Below is a small trained network, with its code and all its weights. Each question gives an input and a target symbol and asks what happens when units are switched off, that is, made to give their printed mean instead of their output.

import numpy as np


def w(rows, s, z=0):
    codes = np.array(rows[::2]) - 128.0
    scale = np.full(codes.shape[1], s)
    scale[-1] = z or s
    return codes * scale


def f(y):
    return np.maximum(y, 0)


def softmax(a):
    e = np.exp(a - a.max(-1, keepdims=True))
    return e / e.sum(-1, keepdims=True)


def log_softmax(a):
    a = a - a.max(-1, keepdims=True)
    return a - np.log(np.exp(a).sum(-1, keepdims=True))


def net(x, mask):
    ids = ['βγδεηπ'.index(c) for c in x.split()]
    T = len(ids)
    res = E[ids] + P[:T]
    r = res
    for j in range(3):
        rows = slice(2 * j, 2 * j + 2)
        q, k, v = (r @ M[0][rows].T for M in (Q, K, V))
        z = softmax(np.where(np.tri(T) > 0, q @ k.T / 2**0.5, -1e9)) @ v
        o = O[0][rows]
        res = res + np.where(mask[j], z, o[:, -1]) @ o[:, :-1]
    y = f(res @ A[0][:, :-1].T + A[0][:, -1])
    res = res + np.where(mask[3:7], y, B[0][:, -1]) @ B[0][:, :-1]
    return log_softmax(res[-1] @ U[:, :-1].T + U[:, -1])


Q, K, V, O, A, B = {}, {}, {}, {}, {}, {}
E = w([
[77,80,87,137],'β',
[118,237,122,176],'γ',
[105,64,99,2],'δ',
[153,133,204,95],'ε',
[112,46,202,121],'η',
[254,84,129,178],'π',
],0.02)
P = w([
[108,57,140,73],'0',
[104,101,114,115],'1',
[112,69,155,131],'2',
[114,65,178,159],'3',
[108,66,190,188],'4',
[120,60,201,193],'5',
[119,58,208,211],'6',
[123,59,213,230],'7',
[123,63,222,252],'8',
[127,62,227,248],'9',
[109,51,219,253],'10',
],0.0054)
Q[0] = w([
[144,126,66,105],'h0',
[130,157,99,151],'h0',
[148,254,129,111],'h1',
[71,180,127,111],'h1',
[185,118,216,133],'h2',
[121,135,77,61],'h2',
],0.017)
K[0] = w([
[2,178,53,84],'h0',
[17,159,139,84],'h0',
[20,68,160,79],'h1',
[8,206,121,93],'h1',
[219,137,231,216],'h2',
[222,53,31,37],'h2',
],0.0086)
V[0] = w([
[145,188,255,68],'h0',
[194,113,171,195],'h0',
[57,153,128,58],'h1',
[57,161,226,111],'h1',
[97,184,214,161],'h2',
[165,77,206,78],'h2',
],0.0093)
O[0] = w([
[221,166,145,33,102],'h0',
[218,2,113,167,128],'h0',
[156,12,163,160,37],'h1',
[125,82,97,142,58],'h1',
[103,177,154,74,22],'h2',
[122,137,210,152,255],'h2',
],0.0073,0.008)
A[0] = w([
[71,246,194,42,21],'n0',
[197,58,121,255,255],'n1',
[237,4,219,92,59],'n2',
[216,212,195,133,94],'n3',
],0.0078,0.0028)
B[0] = w([
[190,180,97,250,162],'n0',
[99,115,47,209,207],'n1',
[168,212,53,98,254],'n2',
[178,29,207,63,175],'n3',
],0.012,0.0092)
U = w([
[126,217,20,139,2],'β',
[157,91,132,174,88],'γ',
[77,15,109,1,188],'δ',
[86,61,142,206,176],'ε',
[142,175,237,216,213],'η',
[166,152,182,102,57],'π',
],0.0091,0.0078)

Each question gives the input, a string of symbols that net reads in full, and the target symbol t.
The units are the heads (2 rows each of Q, K, V and O) and the neurons (one row each of A and B). Each row of codes is followed by its name. A weight is (code - 128) times the scale printed after its matrix; where a second scale follows, it is the last column's (O, A, B and U).
mask holds one flag per unit, heads first, then neurons. A switched-off unit (its flag False) gives its mean, the last column of its rows in O or B, instead of its output. The means were averaged over made-up inputs and are rounded, as every weight is.
A unit's drop is (log p(t) with every unit on - log p(t) with that unit switched off) / (log p(t) with every unit on - log p(t) with every unit switched off).
The circuit of an input: a set's keep is (log p(t) with only the set's units on - log p(t) with every unit switched off) / (log p(t) with every unit on - log p(t) with every unit switched off). Starting from all 7 units, units are removed one at a time, each time the one whose removal leaves the highest keep (on an exact tie, the one counted first), for as long as the keep stays at least 0.8.
circuit, biggest first: the units of the circuit, biggest drop first
most important unit: the unit with the biggest drop
k most important neurons: the k neurons with the biggest drops, biggest first
heads that matter: for each layer, one digit per head in row order, 1 if its drop is at least 0.15 and else 0, layers parted by /
drop when u is switched off: that unit's drop, to one decimal
input δ π δ β β δ δ δ, target η: heads that matter : 010
input δ π δ δ δ, target η: most important unit : h1
input ε ε β ε π, target π: circuit, biggest first : h1; n3; h0
input β δ π δ β, target η: 3 most important neurons : n2; n1; n0
input η η η δ β η, target β: circuit, biggest first : n2; h0
input δ β π β β γ, target ε: heads that matter : 010
input δ ε π, target π: circuit, biggest first : h1; n3
input η δ β δ δ π η, target β: circuit, biggest first : h0; n2
input δ η δ δ δ π η η δ β, target η: circuit, biggest first : h1; n2
input δ η π δ, target β: drop when n3 is switched off : 0.4
input ε π δ, target β: drop when h2 is switched off : -0.2
input ε δ δ β η δ δ δ β δ ε, target π: drop when n0 is switched off : 0.0
input η π ε, target β: drop when h0 is switched off : 3.0
